Below is a small trained network, with its code and all its weights. Each question gives an input and a class and asks what happens when units are switched off, that is, made to give their printed mean instead of their output.

import numpy as np


def w(rows, s, z=0):
    codes = np.array(rows[::2]) - 128.0
    scale = np.full(codes.shape[1], s)
    scale[-1] = z or s
    return codes * scale


def f(y):
    return y / 2 * (1 + np.tanh(0.7978845608 * (y + 0.044715 * y**3)))


def log_softmax(a):
    a = a - a.max(-1, keepdims=True)
    return a - np.log(np.exp(a).sum(-1, keepdims=True))


def net(x, mask):
    res = np.array(x, float).reshape(1, 6) / 4 @ E
    y = f(res @ A[0][:, :-1].T + A[0][:, -1])
    res = res + np.where(mask, y, B[0][:, -1]) @ B[0][:, :-1]
    return log_softmax(res[-1] @ U[:, :-1].T + U[:, -1])


A, B = {}, {}
E = w([
[90,157,164,10],'x0',
[122,132,133,135],'x1',
[35,75,70,117],'x2',
[129,128,127,126],'x3',
[128,40,204,130],'x4',
[127,129,129,129],'x5',
],0.011)
A[0] = w([
[80,146,72,119,134],'n1',
[180,97,191,142,121],'n2',
[85,73,60,187,176],'n3',
[80,61,53,177,117],'n4',
[50,159,90,70,120],'n5',
[137,223,233,27,114],'n6',
[90,36,186,113,121],'n7',
[74,133,68,134,144],'n8',
[154,241,72,153,247],'n9',
[133,30,217,136,230],'n10',
[88,66,58,179,122],'n11',
[6,111,102,57,92],'n12',
[231,125,121,232,255],'n13',
[171,129,149,181,163],'n14',
[138,181,98,144,233],'n15',
[26,4,152,85,66],'n16',
[140,184,97,145,214],'n17',
[87,114,156,95,124],'n18',
],0.013,0.004)
B[0] = w([
[91,110,140,185,163],'n1',
[121,94,204,165,175],'n2',
[101,56,43,110,194],'n3',
[92,36,79,101,189],'n4',
[100,164,167,213,188],'n5',
[34,131,211,4,237],'n6',
[197,128,130,58,190],'n7',
[92,94,107,179,166],'n8',
[123,190,32,65,223],'n9',
[208,53,201,129,219],'n10',
[95,44,76,98,186],'n11',
[145,206,120,245,207],'n12',
[208,209,144,210,251],'n13',
[153,157,168,159,177],'n14',
[104,172,82,111,176],'n15',
[248,184,55,107,215],'n16',
[106,168,80,104,176],'n17',
[156,164,151,125,157],'n18',
],0.031,0.014)
U = w([
[207,229,97,132,237],'0',
[179,133,209,242,158],'1',
[34,102,75,136,137],'2',
[160,50,109,102,5],'3',
[35,165,129,53,109],'4',
[123,96,226,61,74],'5',
[73,201,136,254,107],'6',
],0.0059,0.0029)

Each question gives the input, the list of numbers given to net, and the class t.
The units are the neurons (one row each of A and B). Each row of codes is followed by its name. A weight is (code - 128) times the scale printed after its matrix; where a second scale follows, it is the last column's (A, B and U).
mask holds one flag per neuron, in row order. A switched-off neuron (its flag False) gives its mean, the last column of its row in B, instead of its output. The means were averaged over made-up inputs and are rounded, as every weight is.
A unit's drop is (log p(t) with every unit on - log p(t) with that unit switched off) / (log p(t) with every unit on - log p(t) with every unit switched off).
The circuit of an input: a set's keep is (log p(t) with only the set's units on - log p(t) with every unit switched off) / (log p(t) with every unit on - log p(t) with every unit switched off). Starting from the 12 units with the biggest drops (on a tie, the unit counted first), units are removed one at a time, each time the one whose removal leaves the highest keep (on an exact tie, the one counted first), for as long as the keep stays at least 0.8.
units of the circuit, in order: the units of the circuit, biggest drop first
most important unit: the unit with the biggest drop
top k neurons: the k neurons with the biggest drops, biggest first
drop of u: that unit's drop, to one decimal
input [-2,-3,-2,6,1,-1], class 1: units of the circuit, in order : [n16; n9]
input [7,-8,-2,-6,-4,-6], class 4: units of the circuit, in order : [n6]
input [1,3,6,1,-7,-1], class 6: top 3 neurons : [n12; n5; n6]
input [1,5,-7,0,-7,-6], class 4: top 2 neurons : [n6; n16]
input [2,4,7,6,0,1], class 6: top 2 neurons : [n12; n5]
input [1,-2,5,-3,-7,-7], class 6: top 2 neurons : [n12; n5]
input [0,-6,-3,-4,1,5], class 1: top 3 neurons : [n16; n9; n6]
input [-7,-7,1,0,6,-6], class 3: top 4 neurons : [n3; n11; n4; n12]
input [0,3,6,-1,-1,-1], class 2: top 2 neurons : [n13; n4]
input [1,-7,7,-8,-5,2], class 6: top 3 neurons : [n12; n5; n6]
input [1,3,4,-2,-2,-5], class 6: top 2 neurons : [n12; n6]
input [0,8,3,-2,-4,2], class 2: drop of n13 : 0.6
input [4,5,-4,-5,0,5], class 4: drop of n10 : 0.2
input [-4,2,0,6,7,-6], class 1: drop of n9 : 0.1
input [-4,5,8,-3,2,0], class 3: most important unit : n16
